Below is a small trained network, with its code and all its weights. Each question gives an input and a target symbol and asks what happens when units are switched off, that is, made to give their printed mean instead of their output.

import numpy as np


def w(rows, s, z=0):
    codes = np.array(rows[::2]) - 128.0
    scale = np.full(codes.shape[1], s)
    scale[-1] = z or s
    return codes * scale


def norm(h):
    return h / np.sqrt((h * h).mean(-1, keepdims=True) + 1e-5)


def f(y):
    return y / 2 * (1 + np.tanh(0.7978845608 * (y + 0.044715 * y**3)))


def softmax(a):
    e = np.exp(a - a.max(-1, keepdims=True))
    return e / e.sum(-1, keepdims=True)


def log_softmax(a):
    a = a - a.max(-1, keepdims=True)
    return a - np.log(np.exp(a).sum(-1, keepdims=True))


def net(x, mask):
    ids = ['βγεηλπστφψω'.index(c) for c in x.split()]
    T = len(ids)
    res = E[ids] + P[:T]
    q, k, v = (norm(res) @ M[0].T for M in (Q, K, V))
    z = softmax(np.where(np.tri(T) > 0, q @ k.T / 2**0.5, -1e9)) @ v
    res = res + np.where(mask[0], z, O[0][:, -1]) @ O[0][:, :-1]
    y = f(norm(res) @ A[0][:, :-1].T + A[0][:, -1])
    res = res + np.where(mask[1:13], y, B[0][:, -1]) @ B[0][:, :-1]
    return log_softmax(norm(res)[-1] @ U[:, :-1].T + U[:, -1])


Q, K, V, O, A, B = {}, {}, {}, {}, {}, {}
E = w([
[115,212,175,172,89],'β',
[90,123,162,167,71],'γ',
[80,170,89,126,78],'ε',
[145,125,110,36,191],'η',
[73,142,163,86,100],'λ',
[151,4,40,180,203],'π',
[20,170,145,123,129],'σ',
[89,151,93,152,174],'τ',
[115,222,145,114,179],'φ',
[59,169,97,100,97],'ψ',
[104,77,125,237,123],'ω',
],0.019)
P = w([
[150,233,1,205,122],'0',
[92,77,209,158,206],'1',
[116,108,152,119,196],'2',
[76,120,107,123,135],'3',
[77,106,160,167,147],'4',
[108,134,87,111,110],'5',
[87,122,93,126,109],'6',
[77,132,110,139,121],'7',
[87,121,131,144,141],'8',
[91,127,104,132,128],'9',
[44,90,184,149,178],'10',
],0.0098)
Q[0] = w([
[10,192,115,160,124],'head 0',
[66,169,89,220,108],'head 0',
],0.011)
K[0] = w([
[204,212,5,212,154],'head 0',
[139,195,25,254,106],'head 0',
],0.0059)
V[0] = w([
[96,204,197,71,92],'head 0',
[162,155,151,255,143],'head 0',
],0.0085)
O[0] = w([
[130,230,181,74,86,139],'head 0',
[106,100,113,248,119,254],'head 0',
],0.016,0.0053)
A[0] = w([
[136,104,38,152,192,161],'neuron 0',
[119,173,179,53,91,226],'neuron 1',
[101,176,131,123,114,102],'neuron 2',
[223,202,182,170,214,124],'neuron 3',
[139,100,245,132,56,162],'neuron 4',
[154,102,144,120,73,1],'neuron 5',
[127,74,87,74,215,233],'neuron 6',
[109,134,87,184,59,115],'neuron 7',
[87,185,182,89,53,146],'neuron 8',
[213,128,138,52,161,51],'neuron 9',
[109,134,50,77,181,181],'neuron 10',
[142,182,164,83,71,99],'neuron 11',
],0.012,0.0043)
B[0] = w([
[152,46,124,103,238,205],'neuron 0',
[186,2,144,36,175,189],'neuron 1',
[77,130,126,98,67,169],'neuron 2',
[69,120,42,106,72,159],'neuron 3',
[58,126,81,63,131,176],'neuron 4',
[5,167,204,196,153,109],'neuron 5',
[65,159,67,90,229,185],'neuron 6',
[113,168,158,84,158,255],'neuron 7',
[94,88,130,21,179,220],'neuron 8',
[141,202,221,167,227,147],'neuron 9',
[7,159,179,108,219,167],'neuron 10',
[84,63,201,47,152,155],'neuron 11',
],0.0083,0.0074)
U = w([
[86,255,183,136,60,138],'β',
[92,174,101,181,61,61],'γ',
[86,180,110,86,98,55],'ε',
[125,147,121,88,108,145],'η',
[127,61,141,60,52,135],'λ',
[152,50,35,130,122,188],'π',
[98,137,129,90,117,51],'σ',
[97,162,92,204,192,152],'τ',
[96,130,85,107,112,139],'φ',
[123,190,183,69,209,91],'ψ',
[175,46,126,199,107,251],'ω',
],0.01,0.0032)

Each question gives the input, a string of symbols that net reads in full, and the target symbol t.
The units are the heads (2 rows each of Q, K, V and O) and the neurons (one row each of A and B). Each row of codes is followed by its name. A weight is (code - 128) times the scale printed after its matrix; where a second scale follows, it is the last column's (O, A, B and U).
mask holds one flag per unit, heads first, then neurons. A switched-off unit (its flag False) gives its mean, the last column of its rows in O or B, instead of its output. The means were averaged over made-up inputs and are rounded, as every weight is.
A unit's drop is (log p(t) with every unit on - log p(t) with that unit switched off) / (log p(t) with every unit on - log p(t) with every unit switched off).
The circuit of an input: a set's keep is (log p(t) with only the set's units on - log p(t) with every unit switched off) / (log p(t) with every unit on - log p(t) with every unit switched off). Starting from the 12 units with the biggest drops (on a tie, the unit counted first), units are removed one at a time, each time the one whose removal leaves the highest keep (on an exact tie, the one counted first), for as long as the keep stays at least 0.8.
circuit, biggest first: the units of the circuit, biggest drop first
most important unit: the unit with the biggest drop
top k neurons: the k neurons with the biggest drops, biggest first
drop when u is switched off: that unit's drop, to one decimal
input λ ω λ γ η ε, target λ: circuit, biggest first => head 0; neuron 1; neuron 6
input λ λ γ, target λ: most important unit => head 0
input β λ ε φ, target β: circuit, biggest first => head 0; neuron 0
input τ β η π γ, target ω: circuit, biggest first => head 0; neuron 6
input β η π τ β β β γ β ψ, target β: circuit, biggest first => head 0; neuron 0; neuron 6
input β σ ε σ, target β: circuit, biggest first => head 0; neuron 0; neuron 6
input τ β σ φ, target τ: circuit, biggest first => head 0; neuron 8
input β β β, target β: circuit, biggest first => head 0; neuron 0
input τ ω τ β ε λ γ ε ε, target τ: top 2 neurons => neuron 1; neuron 7
input τ ψ ε ψ ψ φ, target τ: top 2 neurons => neuron 8; neuron 1
input β ε σ φ, target β: drop when neuron 0 is switched off => 0.2
input ω γ φ φ β β β π β γ, target ω: drop when neuron 6 is switched off => 0.1
input β λ ε, target β: drop when neuron 6 is switched off => 0.1
input ω γ φ τ τ ω λ, target ω: drop when neuron 5 is switched off => 0.0
input π σ τ τ τ ε, target π: circuit, biggest first => head 0
